-32,-36,30,-1,3,12,11,18,23,29,20 : <93>
-37,-7,-1,30,-2,-32,-33,-4,35,3,-39 : <60>
-27,-53,-3,28,28,-15,-38,15,19,29,7 : <101>
row of <60> => -37,-7,-1,30,-2,-32,-33,-4,35,3,-39
next: -7,-1,30,-2,-32,-33,-4,35 => 3,-39
next: -4,35 => 3,-39
row of <93> => -32,-36,30,-1,3,12,11,18,23,29,20
next: -1,30 => -2,-32

-4,-15,-39,1,1,-7,11,13,46,5,-1,-5 -> <69>
0,0,0,0,0,-1,-1,1,0,0,1,1 -> <68>
1,0,1,1,-1,0,-1,0,-1,0,1,1 -> <78>
50,9,0,47,-45,9,-1,-6,5,45,2,2 -> <92>
0,-1,0,0,0,-1,0,1,0,0,1,0 -> <19>
7,-26,3,3,-1,-34,-33,34,2,5,46,45 -> <13>
rev: 1,1,0,-1,0,-1 => <78>
which: 0,0,0,0,0,-1,-1,1,0,0,1,1 => <68>
next: -1,1,0,0 => 1,1
row of <19> => 0,-1,0,0,0,-1,0,1,0,0,1,0

0,25,-3,-1,7,-5,-4,4,2,-6,-1,8,-7,-1,-2,7,-5,-6,-14,-1,5,-4,-3,14,8,12,-10,-25,-1,-3,2,0,3,17,10,-7,-7,5,-6 -> <26>
-1,10,-1,5,5,-2,-2,2,1,-3,-1,5,-3,1,-1,4,-2,-3,-6,0,2,-2,-1,9,4,5,-4,-11,0,-1,1,0,3,8,4,-3,-3,3,-1 -> <124>
-1,21,-3,-2,5,-5,-4,3,2,-5,-1,9,-6,1,-1,8,-5,-4,-12,-1,4,-3,-2,11,10,10,-8,-21,-1,-6,0,-2,13,5,1,8,-6,7,-5 -> <123>
-1,18,-3,1,6,-5,-3,3,2,-4,-1,3,-6,-1,0,6,-6,-4,-11,-1,4,-3,-2,12,16,9,-8,-20,-1,-2,1,0,2,14,8,-6,-5,6,-3 -> <88>
0,21,-3,1,8,-4,-4,3,1,-5,-1,1,-6,0,-1,7,-5,-4,-11,-1,4,-3,-2,10,12,9,-7,-20,0,-2,1,0,5,13,8,-6,-5,0,-5 -> <15>
1,49,-9,0,13,-11,-8,8,5,-12,-3,13,-14,0,-3,17,-11,-11,-27,-2,9,-7,-5,27,22,24,-19,-50,-2,-4,3,0,7,34,20,-14,-14,4,-13 -> <168>
0,10,-6,2,4,-3,-2,2,1,-3,-1,-2,-3,0,-1,4,-2,-3,-6,0,1,-2,-1,7,1,6,-4,-11,0,-1,1,0,1,8,5,-4,-3,0,-4 -> <55>
0,32,-4,2,10,-6,-6,5,3,-7,-2,8,-9,-1,-2,11,-6,-7,-18,-1,6,-4,-3,14,15,15,-12,-32,-1,-3,2,0,7,22,13,-9,-9,9,-7 -> <90>
1,38,-2,3,9,-8,-7,6,3,-9,-2,10,-11,-1,-2,14,-9,-8,-21,-1,7,-5,-4,15,18,18,-15,-39,-1,-4,2,0,7,27,16,-11,-11,6,-9 -> <156>
which: -1,10,-1,5,5,-2,-2,2,1,-3,-1,5,-3,1,-1,4,-2,-3,-6,0,2,-2,-1,9,4,5,-4,-11,0,-1,1,0,3,8,4,-3,-3,3,-1 => <124>
next: 7,-5,-4,4,2 => -6,-1
rev: 6,0 => <88>
rev: -6,10,0 => <55>
row of <168> => 1,49,-9,0,13,-11,-8,8,5,-12,-3,13,-14,0,-3,17,-11,-11,-27,-2,9,-7,-5,27,22,24,-19,-50,-2,-4,3,0,7,34,20,-14,-14,4,-13
rev: -6,8,13,5,0,1,-2 => <15>

2,1,-9,-23,-28,-6,9,11,17,13,7,28,21,14,4 : <51>
54,-21,40,18,13,-22,15,-4,37,28,-27,-10,20,1,2 : <6>
-16,18,-20,-24,-26,11,9,18,7,8,26,39,20,20,8 : <95>
46,-16,36,13,14,-21,23,-18,30,35,-19,-2,34,-7,-13 : <103>
8,-1,1,-16,-12,-10,19,-13,13,26,5,24,37,-2,-18 : <102>
rev: -7,34,-2,-19,35 => <103>
row of <103> => 46,-16,36,13,14,-21,23,-18,30,35,-19,-2,34,-7,-13
rev: 23,-21 => <103>
next: -16,18,-20,-24,-26,11,9,18,7,8,26 => 39,20

33,-53,0,33,23,27,10,-31,11 : <2>
0,33,-31,10,-53,33,27,23,-29 : <32>
23,28,8,45,-50,14,-6,-19,-54 : <117>
rev: 23,27,33,-53,10,-31,33,0 => <32>
next: -50,14 => -6,-19
next: 23,27 => 10,-31
next: 23,28,8,45 => -50,14
row of <117> => 23,28,8,45,-50,14,-6,-19,-54

